In the rows, 128 means zero.
Each row is followed by its group and then its class within the group.
[140 125  92 135 127 163 151 156  97 132 138 110  97 138 172 111 110 169
 115 145 130 126 153 136 123  92 136 109 136 102]
nuno gori
[147 137 121 103 126 150 122 106 138 131 150 119 120 122 114 127 137 185
 142 139 127 118 180  91 129 105 136 102 124 131]
rav rame
[161 123  68 182 149 134 140 131 128 120 137  80 107 120 197  78 128 185
 151 141 111  90 157 139 137 105 115 114 140  88]
nuno gori
[131 119 131 122 144 162 127 137 109 142 142 107 101 139 132 154 123 131
 122 152 125 143 139 129 118  94 121 126 126 132]
bif patof
[103  98 139 117 148 204 133 169  92 130 152 168 109 153 150 126 110  89
 139 145 134 112 181 126 138  74 119 100 112 182]
bif patof
[136 188 115 152 123 114 133 161 108 159 114 123 163 146 194  75 130 100
  94 148 131 126 146 126 121 117 122 109 110  96]
nuno tazon
[142 134  82 145 160 134 128 121 123 139 150 115 125 115 168  90 142 185
 142 134 102 127 155 122 120 106 109 106 170  93]
nuno gori
[106 163  90  79 139 111 128 121 160 135 102 106 185 141 149 109 165 166
 125 127  89  23 103 109  98 119 155 130 158  95]
bidom soka
[109 157 135  73 153 130 148 160 177 126 130 118 137 114  97  97 152 122
 116 101 117  33 118 125  79 133 128 153 119 135]
bidom soka
[121 125 138 118 145 160 124 150 122 139 145 134 129 116 146 141 125 112
 143 179  99 124 175 129 124  68 129 119 144 125]
bif patof
[120 110 135  85 149 152 153 144 151 125 124 151 114 125 114 106 141 111
 144  96 122  51 133 148  98 129 122 124 130 134]
bidom soka
[149 116 133 159 154 131 124 133 146 130 108 114 116 133 134 109 134  76
  77 103 153 112  93 138 115 160 124 140 148 138]
bidom sor
[129 150 115  87 179 146 131 134 179 146 128 111 153 122 152  95 184 185
 113  67 107  70 110 135  80 131 141 132 168  99]
bidom tos
[133 163 119 135 114 120 114 121  98 103 168 180 142 127 151  42 107 191
 161 122 135 141 156  87 125 115 131 124 121 131]
rav rame
[135 115 109 113 142 132 143  85 142 104 172 124 121  83 139  90 126 227
 200 115 101  78 121  98 104  94 146 123 150 113]
rav Namo
[144 104 130 117 146 172 153 192  82 131 117 122 141 116 175 112  94   4
 138 147 116  83 151 131 107  88 152 115 113 166]
bif patof
[135 132 120 109 163 146 146 148 146 127 108 106  99 138  84 141 161 151
 106  85 131 114  83 140 123 113 132 151 140 133]
bidom tos
[147 167 121 115 169 110 132 149 130 125 142 120 143 107 147  94 149 165
 142 104 112 100 136 112 112 103 132 126 166 139]
bidom sor
[135 134  96 120 155 141 159 165 139 131 115 120 130 116 163  90 146 128
 126 112 104  49 132 156  97 114 148 125 148 102]
bidom soka
[140 158  78 154 137 126 123 133 135 133 124 106 140 131 191  82 135 204
 123 144 104  45 158 134 120 110 132 102 147  87]
nuno gori
[135 124  81 124 185 168 162 160 126 127 102  77 113 127 169 109 141 171
 129  88 130  63  97 128  93  78 123 129 174 108]
bidom tos
[115 157 198 139 158  87 120 156 102 117 115 206 135 154 180  28 126 138
 176  63  75 124 178 107 150 128  91 110  70 136]
rav Tal

Each row is followed by its group and then its class within the group.
[ 89 121 116 127 152 128 137 111 155 120 147 119 123 115 118 119 116 130
 131  97 137 120 143 135 134 107 129 126 131 124]
[36] D
[174 139 150 131 133 140 123 151 146 137  96 132 180 108 131 180 125 126
 104 112 105 125 148 106 136 129 124 138 119 112]
[37] E
[ 99 150 113 122 117 119 151 130 143 117 135 125 116 130 137 136 124 120
 122 128 137 134 139 125 137 183 128 126 113 141]
[36] D
[108 137 100 137 134 120 116 120 147 130 156 115 111 151 123  78 110 128
 134 107 129 136 132 125 138 102 125 128 122 121]
[36] N
[ 90 103 104 120 139 119 126 125 154 131 134 126 122 140 122 126 112 128
 132 101 120 120 148 126 141 134 117 117 122 121]
[36] D
[157 129 104 129 151 106 135 177 116 106  89 112 126 132 126 167 127 116
  96 131 110 127 148 114 135 125 114 124 126 127]
[37] Q
[174 128 156 131 149 129 136 156 135 118  98 137 122 107 126 186 123 127
 128 114 124 125 136 118 131 129 124 127 125 110]
[37] E
[184 122 140 100 100 116 148 128 132 116 137 124 117 130 126 108 120 106
 136 102 124 139 134 128 138 141 134 115 108 119]
[41] R
[ 65 127 119 152 133 133 131 127 161 126 143 134 127 143 131 122 117 159
 141 131 130 116 138 133 132 145 124 121 110 113]
[36] D
[193 128 120 118 106 122 145 126 135 115 156 132 118 133 105  88 112 119
 143 128 160 137 137 130 128 124 124 143  92 141]
[41] X
[157 132 124 135 115 126 156 129 151 112 189 119 103 114 119  99 138 125
 134 128 136 132 128 114 134 165 126 109 116 131]
[41] R
[163 108 130 141  93 129 145 122 118 116 151 129 119 138 136 103 137 125
 140 126 135 138 104 119 126 173 134 126 123 142]
[41] X
[ 90 147  98 124 152 125 129 152 147 143 127 120 117 156 125 112 125 138
 124 133 121 118 155 131 128 101 120 108 119 138]
[36] D
[ 49 147  82 112 135 121 137 153 176 136 157 117 113 159 126 102 100 147
 136 103 145 113 156 166 130 116 116 130 105 125]
[36] D
[180 124 136 150 135 137 132 159 102 145 106 107 127 139 133 167 117 140
 117  99 116 117 130  88 133 137 111 139 115 112]
[37] E
[179 113 128 138 140 141 113 160 103 120 126  82 137 134 123 163 135 124
 103 167 120 129 135 133 128 121 101 155 120 113]
[37] Q
[106 138 101 137 151 132 125 166 149 125 121 128 115 148 125 101 118 134
 132 130 144 116 146 129 118 112  93 141 121 134]
[36] D
[178 131 140 150 107 108 137 125 132 114 151 133 162 107 127 120 120 123
 139 111 129 134 132 112 139 147 130 137 113 118]
[41] R
[ 90 151 127 124 137 119 137 142 148 120 143 130 118 131 124 136 117 135
 124 116 132 121 156 138 127 141 131 106 130 119]
[36] D
[149 139 129 112 107 134 150 107 153  93 161 133 116  87 136 148 128 135
 127 154 137 121 146 129 127 212 118 140 128 139]
[41] X
[176 112 143 142 104 119 139 162 127 121 170  97 111  98 123 102 126 126
 132 115 149 130 135 113 144 133 134 122  98 116]
[41] R
[169 124 130 141 150 122  90 179 126 133 126 128 142 114 118 197 117 123
 105 159 105 123 168 121 129  75 116 135 120 128]
[37] Q
[112 130 111 126 124 127 148 131 178 109 124 130 122 146 124 108 130 130
 122 132 144 138 134 160 133 158 125 116 112 135]
[36] D
[159 114 119 121 102 129 143 134 122 128 159 132 112 135 127  74 120 143
 152 104 138 128 104 140 133 127 133 138 107 144]
[41] X
[ 92 130  99 141 134 119 136 162 161 127 129 126 112 162 144 114 123 147
 127  95 123 120 145 113 120 136 130 109 102 129]
[36] N
[157 117 123 130  96 117 160  99 155 129 143 120 113 132 151 124 121 100
 170 102 126 133 141 102 120 171 133 109  96  94]
[41] R
[169 125 111 156 106 132 134 128 135 109 148 151 111 136 113 125 140 120
 127 115 142 130 114 107 126 153 133 109 114 113]
[41] R
[ 65 125  99 131 135 124 167 153 167 112 144 120 114 145 126 102 116 126
 116 117 155 116 137 130 133 162 123 113 124 121]
[36] D
[ 92 120  88 142 145 125 143 156 142 125 146 128 103 161 127  78 112 124
 133 116 141 124 122 127 128 121 130 118 116 128]
[36] N
[199 128 134 131 132 123 110 133 113 184 111 126 119 125 150 193 112 133
 121 127 103 124 136 109 135 140 107 145 114 118]
[37] Q
[162 119 151 149 142 131 111 178 116 123 107 120 123 120 110 210 141 121
 109 141 111 128 152  95 138 174 108 143 139 117]
[37] Q

Each row is followed by its group and then its class within the group.
[142 112  93 107  78 187 148 124 137  95 106 194 108 121 133 123 112 170
 107 138 111 141 117 121 178 144 198 120 108 145]
buna <62>
[148 112 113 139  87 155 129 100 135 102 125 163 121 127 174 132 108 149
 130 133 112 145 111 131 166 143 181 114 127 130]
fikim <68>
[154 112 123 137 112 152 123 109 137 128 123 143 135 127 168 131 103 131
 140 141 117 137 109 132 172 128 149 118 131 121]
fikim <58>
[112 124  95 126  96 139 140 124 125  93 120 167  84 127 128 127 131 152
 112 104 115 140 133 127 120 144 166 127 120 131]
buna <62>
[143 125 138 137 111 127 131 134 119 103 127 131  96 128 130 131 123 161
 127  60 121 136 127 130 129 137 182  95 122 133]
buna <61>
